Below are the code and all the weights of a small trained network. Each question names an input and a target symbol and asks about switching units off, where a switched-off unit gives its printed mean instead of its output.

import numpy as np


def w(rows, s, z=0):
    codes = np.array(rows[::2]) - 128.0
    scale = np.full(codes.shape[1], s)
    scale[-1] = z or s
    return codes * scale


def f(y):
    return y / 2 * (1 + np.tanh(0.7978845608 * (y + 0.044715 * y**3)))


def softmax(a):
    e = np.exp(a - a.max(-1, keepdims=True))
    return e / e.sum(-1, keepdims=True)


def log_softmax(a):
    a = a - a.max(-1, keepdims=True)
    return a - np.log(np.exp(a).sum(-1, keepdims=True))


def net(x, mask):
    ids = ['αβδεζηθλμξπτφψ'.index(c) for c in x.split()]
    T = len(ids)
    res = E[ids] + P[:T]
    r = res
    for j in range(3):
        rows = slice(3 * j, 3 * j + 3)
        q, k, v = (r @ M[0][rows].T for M in (Q, K, V))
        z = softmax(np.where(np.tri(T) > 0, q @ k.T / 3**0.5, -1e9)) @ v
        o = O[0][rows]
        res = res + np.where(mask[j], z, o[:, -1]) @ o[:, :-1]
    y = f(res @ A[0][:, :-1].T + A[0][:, -1])
    res = res + np.where(mask[3:11], y, B[0][:, -1]) @ B[0][:, :-1]
    return log_softmax(res[-1] @ U[:, :-1].T + U[:, -1])


Q, K, V, O, A, B = {}, {}, {}, {}, {}, {}
E = w([
[139,111,18],'α',
[106,203,41],'β',
[61,94,180],'δ',
[95,152,108],'ε',
[137,156,9],'ζ',
[52,140,179],'η',
[105,108,127],'θ',
[115,72,109],'λ',
[97,152,105],'μ',
[126,88,66],'ξ',
[121,50,85],'π',
[109,102,114],'τ',
[114,240,190],'φ',
[97,71,140],'ψ',
],0.012)
P = w([
[1,157,79],'0',
[147,106,153],'1',
[143,89,165],'2',
[150,87,154],'3',
[141,83,152],'4',
[150,94,144],'5',
[145,90,156],'6',
[145,91,146],'7',
[147,88,153],'8',
[152,87,144],'9',
[148,91,145],'10',
[146,87,151],'11',
[146,99,148],'12',
[149,93,148],'13',
],0.0085)
Q[0] = w([
[148,105,103],'h0',
[111,62,136],'h0',
[167,147,93],'h0',
[223,215,235],'h1',
[30,93,92],'h1',
[3,83,72],'h1',
[82,123,198],'h2',
[144,204,143],'h2',
[125,71,103],'h2',
],0.038)
K[0] = w([
[151,102,91],'h0',
[132,61,141],'h0',
[151,143,84],'h0',
[253,149,161],'h1',
[32,140,84],'h1',
[1,141,75],'h1',
[81,96,168],'h2',
[92,170,99],'h2',
[165,106,138],'h2',
],0.043)
V[0] = w([
[107,63,120],'h0',
[156,114,53],'h0',
[112,36,126],'h0',
[105,113,161],'h1',
[180,154,51],'h1',
[151,4,93],'h1',
[136,216,150],'h2',
[132,67,101],'h2',
[77,96,206],'h2',
],0.021)
O[0] = w([
[140,201,176,218],'h0',
[190,167,67,140],'h0',
[138,235,169,240],'h0',
[148,113,90,151],'h1',
[67,150,208,74],'h1',
[86,6,98,25],'h1',
[163,217,166,2],'h2',
[93,64,117,212],'h2',
[180,118,36,176],'h2',
],0.016,0.0074)
A[0] = w([
[153,99,146,174],'n0',
[128,60,89,254],'n1',
[10,195,62,41],'n2',
[143,28,2,77],'n3',
[155,103,155,58],'n4',
[79,19,55,79],'n5',
[27,67,181,197],'n6',
[100,220,118,115],'n7',
],0.0067,0.0088)
B[0] = w([
[100,135,98,144],'n0',
[47,200,76,250],'n1',
[172,142,150,131],'n2',
[163,181,252,254],'n3',
[159,144,216,110],'n4',
[96,69,146,192],'n5',
[225,49,79,194],'n6',
[138,46,129,226],'n7',
],0.018,0.0089)
U = w([
[166,47,108,85],'α',
[140,96,253,77],'β',
[142,170,140,63],'δ',
[137,94,143,254],'ε',
[178,43,197,84],'ζ',
[176,109,58,53],'η',
[102,116,88,104],'θ',
[83,93,147,116],'λ',
[137,93,145,228],'μ',
[102,65,71,100],'ξ',
[81,47,167,120],'π',
[93,113,97,103],'τ',
[217,104,163,49],'φ',
[74,122,183,89],'ψ',
],0.0077,0.016)

Each question gives the input, a string of symbols that net reads in full, and the target symbol t.
The units are the heads (3 rows each of Q, K, V and O) and the neurons (one row each of A and B). Each row of codes is followed by its name. A weight is (code - 128) times the scale printed after its matrix; where a second scale follows, it is the last column's (O, A, B and U).
mask holds one flag per unit, heads first, then neurons. A switched-off unit (its flag False) gives its mean, the last column of its rows in O or B, instead of its output. The means were averaged over made-up inputs and are rounded, as every weight is.
A unit's drop is (log p(t) with every unit on - log p(t) with that unit switched off) / (log p(t) with every unit on - log p(t) with every unit switched off).
The circuit of an input: a set's keep is (log p(t) with only the set's units on - log p(t) with every unit switched off) / (log p(t) with every unit on - log p(t) with every unit switched off). Starting from all 11 units, units are removed one at a time, each time the one whose removal leaves the highest keep (on an exact tie, the one counted first), for as long as the keep stays at least 0.8.
circuit, biggest first: the units of the circuit, biggest drop first
unit that matters most: the unit with the biggest drop
top k neurons: the k neurons with the biggest drops, biggest first
heads that matter: for each layer, one digit per head in row order, 1 if its drop is at least 0.15 and else 0, layers parted by /
input φ α β λ π ε ξ, target φ: unit that matters most -> h1
input δ ζ η ζ, target δ: heads that matter -> 110
input ζ π λ β θ ε θ φ ξ τ δ ε ε ψ, target ζ: circuit, biggest first -> h1; n6
input β μ ψ, target β: heads that matter -> 110
input ξ φ δ ε μ α η ε ξ ε π β, target ξ: heads that matter -> 111
input π ζ φ φ τ φ θ θ α δ, target π: heads that matter -> 111
input ξ α π ζ ζ α ξ φ ε, target ξ: heads that matter -> 011
input δ β ψ ξ μ μ μ η ε π ε ε μ, target δ: top 2 neurons -> n3; n7
input φ δ π δ θ π τ η ε μ η ξ β ψ, target φ: circuit, biggest first -> h1; n1
input δ δ λ δ φ τ δ ξ π δ ξ, target δ: heads that matter -> 111
input δ δ η α δ ξ α ψ, target δ: circuit, biggest first -> h1; h2; n3; n1
input β δ π τ ψ ζ ε, target β: heads that matter -> 110
input φ η α η, target φ: circuit, biggest first -> h1; n7
input δ ζ ξ λ π ψ α λ, target δ: circuit, biggest first -> h1; n3; n7; n1
input ζ α α ε, target ζ: top 2 neurons -> n6; n1
input β μ π α δ η ε β δ, target β: circuit, biggest first -> h1
input φ ε μ π δ ε ψ ε π α, target φ: heads that matter -> 110
input δ ε δ ε δ φ μ ε, target δ: heads that matter -> 011
input φ α ξ β λ η δ ζ θ, target φ: circuit, biggest first -> h1; n1
input δ ζ ε φ τ θ ψ φ φ δ θ ζ π, target δ: heads that matter -> 111
input ζ θ η φ φ α ζ θ π θ α λ β, target ζ: circuit, biggest first -> h2; h1; n6; n7
input δ β η ε β φ β, target δ: unit that matters most -> h2
input η δ α φ τ λ ε ζ, target η: heads that matter -> 111
input β α δ ξ ψ ε μ, target β: heads that matter -> 110
input δ ε ε β ξ β π λ ψ δ, target δ: top 2 neurons -> n3; n7
input η λ δ λ α η ε ξ β λ δ ψ λ η, target η: circuit, biggest first -> h2; h1
input β μ β ψ δ δ τ π λ, target β: unit that matters most -> h1
input ζ δ δ ζ θ β η δ μ ε ε λ, target ζ: heads that matter -> 110
